Small tables with named rows and columns. After each table, cells are looked up by row and column.

Sapoden:
fields: Bov, Puz, Riz
Nipiput: [5576, 5132, 5648]
Nezo: [9002, 3076, 8991]
Kos: [2906, 9066, 3191]
Nidatel: [4581, 5501, 4618]
Dunuz: [2275, 9310, 2229]

What is the Riz of Nidatel in Sapoden?
4618
What is the Bov of Kos in Sapoden?
2906
What is the Puz of Kos in Sapoden?
9066
What is the Bov of Nidatel in Sapoden?
4581
What is the Puz of Nidatel in Sapoden?
5501
What is the Riz of Dunuz in Sapoden?
2229
What is the Riz of Nipiput in Sapoden?
5648
What is the Bov of Dunuz in Sapoden?
2275
Which row has the largest Riz? Nezo

Nup:
	Nuton	Fof	Moposep
Revibe	88	151	144
Malok	151	122	109
Ledodaz	218	129	96
Lalo	83	35	143
Vomomi	80	118	75
Tov	145	171	156
Fedeseb	104	52	25
Sok	61	59	47
Desa	170	146	190
Dil	150	115	115
Tino	73	118	141
Zudur	115	204	54

What is the Nuton of Tino in Nup?
73
What is the Moposep of Lalo in Nup?
143
What is the Moposep of Sok in Nup?
47
What is the Moposep of Desa in Nup?
190
What is the Nuton of Zudur in Nup?
115
What is the Moposep of Tino in Nup?
141
What is the Moposep of Tov in Nup?
156
What is the Nuton of Malok in Nup?
151
What is the Fof of Zudur in Nup?
204
What is the Nuton of Dil in Nup?
150
What is the Fof of Revibe in Nup?
151
What is the Nuton of Sok in Nup?
61
What is the Nuton of Fedeseb in Nup?
104
What is the Moposep of Ledodaz in Nup?
96
What is the Nuton of Revibe in Nup?
88
What is the Fof of Vomomi in Nup?
118
What is the Nuton of Lalo in Nup?
83
Row with the largest Nuton: Ledodaz

Tun:
,Bedonu,Farobop,Vog,Rataf,Fam,Retutaz
Rifun,154,127,153,136,124,149
Sosotik,160,131,136,69,179,106
Kugo,93,150,125,148,93,174
Led,186,122,149,129,131,176
Naruniz,142,144,105,142,31,89
Gom,104,164,74,167,84,122
Vepo,225,157,191,137,153,166
Mafemu,132,80,131,207,129,61
Logom,140,145,155,129,124,167
Nunezus,146,138,176,82,96,181

Logom, Rataf -> 129
Naruniz, Rataf -> 142
Sosotik, Bedonu -> 160
Led, Fam -> 131
Sosotik, Retutaz -> 106
Mafemu, Rataf -> 207
Kugo, Rataf -> 148
Rifun, Rataf -> 136
Vepo, Bedonu -> 225
Gom, Bedonu -> 104
Led, Vog -> 149
Gom, Fam -> 84
Sosotik, Vog -> 136
Logom, Bedonu -> 140
Led, Rataf -> 129
Rifun, Bedonu -> 154
Naruniz, Fam -> 31
Rifun, Farobop -> 127

Table Zesumi
,Petos,Gafe,Dep,Lilav
Kikise,128,108,154,55
Vipu,105,150,75,122
Sezani,102,118,114,65
Tad,135,104,174,222
Simozam,92,114,97,80
Tig,150,216,139,155

What is the Lilav of Sezani in Zesumi?
65
What is the Lilav of Tad in Zesumi?
222
What is the Lilav of Simozam in Zesumi?
80
What is the Gafe of Tig in Zesumi?
216
What is the Dep of Tad in Zesumi?
174
What is the Gafe of Sezani in Zesumi?
118
What is the Petos of Vipu in Zesumi?
105
What is the Dep of Vipu in Zesumi?
75
What is the Petos of Simozam in Zesumi?
92
What is the Dep of Tig in Zesumi?
139
What is the Petos of Tig in Zesumi?
150
What is the Petos of Sezani in Zesumi?
102
What is the Dep of Simozam in Zesumi?
97

Zik.tsv
	Diduti	Veb	Dur
Geb	107	121	45
Gop	103	95	146
Rav	193	120	74

Gop, Dur: 146
Rav, Diduti: 193
Geb, Veb: 121
Geb, Diduti: 107
Gop, Diduti: 103
Geb, Dur: 45

Poge =
	Zofik	Tet	Feviras	Naze	Nukot	Fibove	Dano	Leto
Buzovil	0.52	0.54	0.52	0.51	0.54	0.53	0.57	0.54
Lubulo	0.54	0.53	0.63	0.47	0.65	0.63	0.50	0.42
Noz	0.52	0.52	0.84	0.32	0.88	0.82	0.46	0.14
Dad	0.47	0.54	0.46	0.37	0.46	0.50	0.67	0.63
Zopo	0.76	0.54	0.73	0.95	0.73	0.61	0.21	0.34

Tet of Noz: 0.52
Feviras of Buzovil: 0.52
Leto of Zopo: 0.34
Leto of Lubulo: 0.42
Naze of Buzovil: 0.51
Dano of Noz: 0.46
Fibove of Noz: 0.82
Nukot of Zopo: 0.73
Nukot of Noz: 0.88

